Here is a tiny trained network, its code and every weight. The questions are about switching its units off for an input and a target symbol, where a switched-off unit gives its printed mean instead of its output.

import numpy as np


def w(rows, s, z=0):
    codes = np.array(rows[::2]) - 128.0
    scale = np.full(codes.shape[1], s)
    scale[-1] = z or s
    return codes * scale


def f(y):
    return y / 2 * (1 + np.tanh(0.7978845608 * (y + 0.044715 * y**3)))


def softmax(a):
    e = np.exp(a - a.max(-1, keepdims=True))
    return e / e.sum(-1, keepdims=True)


def log_softmax(a):
    a = a - a.max(-1, keepdims=True)
    return a - np.log(np.exp(a).sum(-1, keepdims=True))


def net(x, mask):
    ids = ['αβεζηθλμπστφ'.index(c) for c in x.split()]
    T = len(ids)
    res = E[ids] + P[:T]
    u = 0
    for l in range(2):
        q, k, v = (res @ M[l].T for M in (Q, K, V))
        z = softmax(np.where(np.tri(T) > 0, q @ k.T / 2**0.5, -1e9)) @ v
        res = res + np.where(mask[u], z, O[l][:, -1]) @ O[l][:, :-1]
        u += 1
        y = f(res @ A[l][:, :-1].T + A[l][:, -1])
        res = res + np.where(mask[u : u + 16], y, B[l][:, -1]) @ B[l][:, :-1]
        u += 16
    return log_softmax(res[-1] @ U[:, :-1].T + U[:, -1])


Q, K, V, O, A, B = {}, {}, {}, {}, {}, {}
E = w([
[19,71,154,217,229,153,77,103,169,114,136],'α',
[100,152,148,154,80,66,142,195,154,120,252],'β',
[120,112,134,82,176,81,191,106,147,84,92],'ε',
[124,189,180,71,181,162,44,124,195,54,48],'ζ',
[169,30,130,205,191,158,96,225,112,112,80],'η',
[145,99,162,88,57,130,152,178,212,189,70],'θ',
[145,95,125,48,114,127,98,92,203,216,185],'λ',
[148,112,189,109,106,177,145,65,108,124,187],'μ',
[241,218,180,124,148,172,156,130,168,122,164],'π',
[98,107,198,151,61,149,154,103,61,178,107],'σ',
[94,199,151,166,65,200,103,124,181,134,171],'τ',
[163,172,106,191,114,97,114,80,76,193,113],'φ',
],0.016)
P = w([
[181,68,225,142,158,15,26,130,189,85,97],'0',
[177,62,199,145,136,38,61,111,166,93,100],'1',
[156,62,174,140,126,68,86,103,154,110,103],'2',
[152,81,163,130,136,89,116,97,147,136,110],'3',
[136,104,141,134,133,111,138,91,132,155,117],'4',
[122,121,135,131,141,136,156,88,113,171,118],'5',
[110,141,114,121,139,153,181,86,101,197,123],'6',
[102,159,104,128,138,175,200,83,78,216,129],'7',
[97,184,94,121,139,185,211,82,74,237,135],'8',
[82,198,80,127,150,211,245,82,73,255,144],'9',
],0.0089)
Q[0] = w([
[160,191,254,143,98,120,119,41,131,143,113],'L0H1',
[95,161,80,171,124,121,115,161,79,22,149],'L0H1',
],0.0099)
K[0] = w([
[28,225,35,74,129,144,207,68,158,111,106],'L0H1',
[146,67,182,130,102,16,2,163,197,91,127],'L0H1',
],0.008)
V[0] = w([
[114,238,191,170,32,218,44,51,123,137,169],'L0H1',
[149,129,194,108,106,109,249,29,23,1,158],'L0H1',
],0.0046)
O[0] = w([
[187,2,137,203,162,138,115,128,214,155,85,254],'L0H1',
[102,135,87,102,38,111,91,45,225,145,67,190],'L0H1',
],0.0079,0.00064)
A[0] = w([
[128,173,103,118,99,183,145,152,11,93,232,1],'L0N1',
[220,171,124,118,113,134,138,100,132,52,130,89],'L0N2',
[71,158,241,178,122,144,178,113,31,103,210,114],'L0N3',
[168,45,166,79,91,160,186,206,52,153,60,73],'L0N4',
[121,162,114,103,78,92,103,119,102,89,192,21],'L0N5',
[136,150,83,83,68,163,75,38,107,92,233,80],'L0N6',
[101,165,162,57,136,117,120,162,107,246,197,74],'L0N7',
[182,115,78,102,93,76,31,60,127,181,196,45],'L0N8',
[116,31,161,127,188,61,134,109,163,85,94,44],'L0N9',
[132,150,95,124,36,36,132,191,103,107,204,103],'L0N10',
[189,14,34,89,66,128,77,84,166,191,162,7],'L0N11',
[85,191,34,62,120,185,117,110,24,96,94,9],'L0N12',
[110,88,101,137,153,209,156,167,148,147,142,7],'L0N13',
[94,115,32,91,61,185,147,104,187,141,83,118],'L0N14',
[78,169,133,90,134,3,210,140,139,92,147,104],'L0N15',
[107,86,136,119,101,102,112,134,248,108,128,150],'L0N16',
],0.0065,0.0045)
B[0] = w([
[146,179,238,122,112,70,74,24,219,182,73,121],'L0N1',
[193,199,151,104,206,106,135,197,196,242,114,125],'L0N2',
[96,26,88,92,62,102,91,84,230,146,142,173],'L0N3',
[131,15,80,97,59,184,121,104,222,95,129,154],'L0N4',
[161,112,158,223,204,128,101,158,140,154,40,111],'L0N5',
[148,162,213,150,204,67,151,63,156,105,198,140],'L0N6',
[160,186,46,176,86,211,160,114,49,10,156,181],'L0N7',
[117,135,141,133,143,108,182,60,38,3,124,170],'L0N8',
[85,133,81,57,221,222,139,105,127,209,60,193],'L0N9',
[128,97,54,197,194,62,135,212,137,136,148,141],'L0N10',
[128,42,164,178,208,176,160,86,128,67,131,195],'L0N11',
[60,207,87,134,107,27,137,116,165,146,143,131],'L0N12',
[186,133,76,125,71,116,36,62,138,105,66,122],'L0N13',
[95,165,212,168,51,52,93,36,154,99,122,204],'L0N14',
[140,27,87,57,140,174,220,160,141,233,92,239],'L0N15',
[116,142,198,59,128,109,97,122,120,161,234,255],'L0N16',
],0.0054,0.0036)
Q[1] = w([
[144,169,111,196,94,151,7,161,136,124,174],'L1H1',
[115,175,93,127,182,96,132,189,123,128,50],'L1H1',
],0.013)
K[1] = w([
[179,1,151,156,200,116,106,179,144,115,106],'L1H1',
[98,124,156,18,149,47,79,159,150,18,93],'L1H1',
],0.0087)
V[1] = w([
[191,194,169,53,186,182,121,186,253,54,184],'L1H1',
[173,142,115,148,231,110,181,56,77,93,186],'L1H1',
],0.0063)
O[1] = w([
[105,149,49,185,73,153,185,69,131,99,110,247],'L1H1',
[135,104,2,76,56,107,3,106,162,136,143,203],'L1H1',
],0.0097,0.0014)
A[1] = w([
[68,109,163,130,51,172,94,161,55,147,157,72],'L1N1',
[179,88,143,108,2,114,122,169,137,205,86,40],'L1N2',
[144,111,154,92,172,140,66,83,164,85,82,61],'L1N3',
[101,152,212,132,203,147,117,151,114,122,129,2],'L1N4',
[119,96,157,172,165,122,202,129,80,60,94,102],'L1N5',
[137,177,157,41,167,179,82,136,97,104,89,88],'L1N6',
[221,200,149,135,80,128,191,204,120,121,97,112],'L1N7',
[116,160,57,129,108,130,51,160,130,111,128,77],'L1N8',
[100,69,105,151,58,88,182,84,61,128,96,46],'L1N9',
[117,194,181,167,106,121,47,163,121,51,191,103],'L1N10',
[63,124,155,165,52,208,130,149,140,71,147,73],'L1N11',
[143,197,84,165,70,101,112,143,108,120,129,93],'L1N12',
[175,84,83,167,159,192,106,213,104,118,97,85],'L1N13',
[137,103,142,38,130,182,105,150,141,164,184,78],'L1N14',
[210,207,113,108,163,125,118,164,153,159,152,128],'L1N15',
[82,128,83,198,64,143,126,87,117,105,90,22],'L1N16',
],0.01,0.0067)
B[1] = w([
[162,145,130,151,180,99,159,138,195,111,108,149],'L1N1',
[135,159,95,157,153,150,123,71,70,96,201,214],'L1N2',
[95,204,113,166,69,128,166,171,109,185,99,224],'L1N3',
[76,115,121,87,90,110,139,87,99,16,139,180],'L1N4',
[130,180,128,142,81,182,68,158,128,200,172,222],'L1N5',
[133,139,114,213,105,96,152,161,139,74,100,179],'L1N6',
[94,44,94,160,57,151,101,126,11,172,98,159],'L1N7',
[119,183,170,148,173,162,196,118,94,87,147,183],'L1N8',
[161,138,159,187,159,156,73,183,211,101,95,193],'L1N9',
[169,108,88,160,193,221,147,99,132,174,130,157],'L1N10',
[153,110,86,48,186,138,139,129,129,169,121,211],'L1N11',
[148,91,136,93,217,136,134,154,147,174,111,167],'L1N12',
[127,196,180,36,98,104,66,185,140,96,124,155],'L1N13',
[146,130,128,183,154,87,101,136,100,128,84,254],'L1N14',
[121,1,150,140,104,95,125,160,194,35,101,145],'L1N15',
[142,36,170,129,83,74,111,193,81,97,101,201],'L1N16',
],0.0088,0.0042)
U = w([
[2,87,118,123,166,140,72,116,124,149,119,53],'α',
[133,141,120,156,108,64,180,184,159,145,225,150],'β',
[150,115,125,22,166,85,182,114,133,194,77,254],'ε',
[137,220,123,207,97,145,166,156,161,83,95,116],'ζ',
[160,159,161,40,115,152,68,194,147,129,141,201],'η',
[126,141,137,121,75,154,155,153,23,182,134,60],'θ',
[170,146,42,104,136,165,131,101,26,65,174,229],'λ',
[130,163,127,82,9,87,62,48,189,179,157,60],'μ',
[179,64,143,127,73,116,127,103,167,79,108,17],'π',
[145,130,243,123,137,111,151,106,93,65,147,83],'σ',
[200,141,201,121,193,241,164,111,215,166,176,117],'τ',
[226,161,174,212,188,46,55,127,49,185,87,156],'φ',
],0.005,0.0026)

Each question gives the input, a string of symbols that net reads in full, and the target symbol t.
The units are the heads (2 rows each of Q, K, V and O) and the neurons (one row each of A and B). Each row of codes is followed by its name. A weight is (code - 128) times the scale printed after its matrix; where a second scale follows, it is the last column's (O, A, B and U).
mask holds one flag per unit, layer by layer, with each layer's heads first. A switched-off unit (its flag False) gives its mean, the last column of its rows in O or B, instead of its output. The means were averaged over made-up inputs and are rounded, as every weight is.
A unit's drop is (log p(t) with every unit on - log p(t) with that unit switched off) / (log p(t) with every unit on - log p(t) with every unit switched off).
The circuit of an input: a set's keep is (log p(t) with only the set's units on - log p(t) with every unit switched off) / (log p(t) with every unit on - log p(t) with every unit switched off). Starting from the 12 units with the biggest drops (on a tie, the unit counted first), units are removed one at a time, each time the one whose removal leaves the highest keep (on an exact tie, the one counted first), for as long as the keep stays at least 0.8.
units of the circuit, in order: the units of the circuit, biggest drop first
unit that matters most: the unit with the biggest drop
k most important neurons: the k neurons with the biggest drops, biggest first
top k neurons in layer l: the k neurons of layer l with the biggest drops, biggest first
input β α ε τ λ τ π, target π: units of the circuit, in order : [L1N15; L1N7; L0N2]
input τ λ ε μ ε, target μ: units of the circuit, in order : [L0H1; L1H1; L0N6]
input θ τ τ ε ζ μ σ, target σ: units of the circuit, in order : [L1H1; L1N4; L0H1; L0N14]
input φ λ λ ε β τ α λ φ σ, target φ: units of the circuit, in order : [L1H1; L1N14]
input μ ε ε τ φ τ, target φ: units of the circuit, in order : [L1H1; L1N14]
input ε ε ε η β τ ζ, target ζ: 2 most important neurons : [L1N6; L1N3]
input θ λ ε ε μ ζ ε, target μ: top 2 neurons in layer 0 : [L0N6; L0N14]
input θ ζ λ θ, target λ: unit that matters most : L0H1
input β φ ε τ β ε, target τ: units of the circuit, in order : [L1H1; L0N15; L1N9; L1N5]
input ε ε π τ λ ε, target π: top 3 neurons in layer 0 : [L0N15; L0N6; L0N2]
input φ α φ π π ζ λ ε ζ θ, target θ: units of the circuit, in order : [L1N7; L1H1; L0H1]
input λ ε τ ε ε λ, target λ: units of the circuit, in order : [L0N7; L0H1; L0N8]
input α τ λ, target τ: top 2 neurons in layer 0 : [L0N11; L0N8]
input τ λ β τ α σ ε ζ, target ζ: units of the circuit, in order : [L1N6]
input μ λ τ ε ε φ θ, target φ: units of the circuit, in order : [L1H1; L1N14; L0H1]
input ε α τ λ, target τ: units of the circuit, in order : [L0N11; L0H1]
input τ β π ε λ, target π: top 4 neurons in layer 0 : [L0N9; L0N14; L0N15; L0N2]
input β ε σ π τ μ ζ ε, target σ: 2 most important neurons : [L1N4; L0N3]
input η μ σ β π θ, target π: 3 most important neurons : [L1N16; L0N2; L0N4]
input ε λ ε θ α τ ε τ λ τ, target λ: 4 most important neurons : [L0N11; L1N2; L1N8; L0N8]
input θ σ ε λ φ μ ε, target λ: top 4 neurons in layer 0 : [L0N7; L0N8; L0N15; L0N6]
input τ ε σ ε, target σ: 2 most important neurons : [L0N15; L1N4]
input τ λ μ θ ε ε π α λ ε, target π: 2 most important neurons : [L1N16; L1N9]
input μ β μ τ ε τ ε φ ζ λ, target φ: 2 most important neurons : [L1N14; L0N11]
input α ε τ φ φ λ η η, target η: top neuron in layer 1 : [L1N13]
input φ λ τ ε ε λ, target λ: 3 most important neurons : [L0N7; L0N8; L0N11]
input α ε π τ, target τ: unit that matters most : L1N10
input ε φ λ ε θ θ, target θ: 2 most important neurons : [L1N7; L0N7]
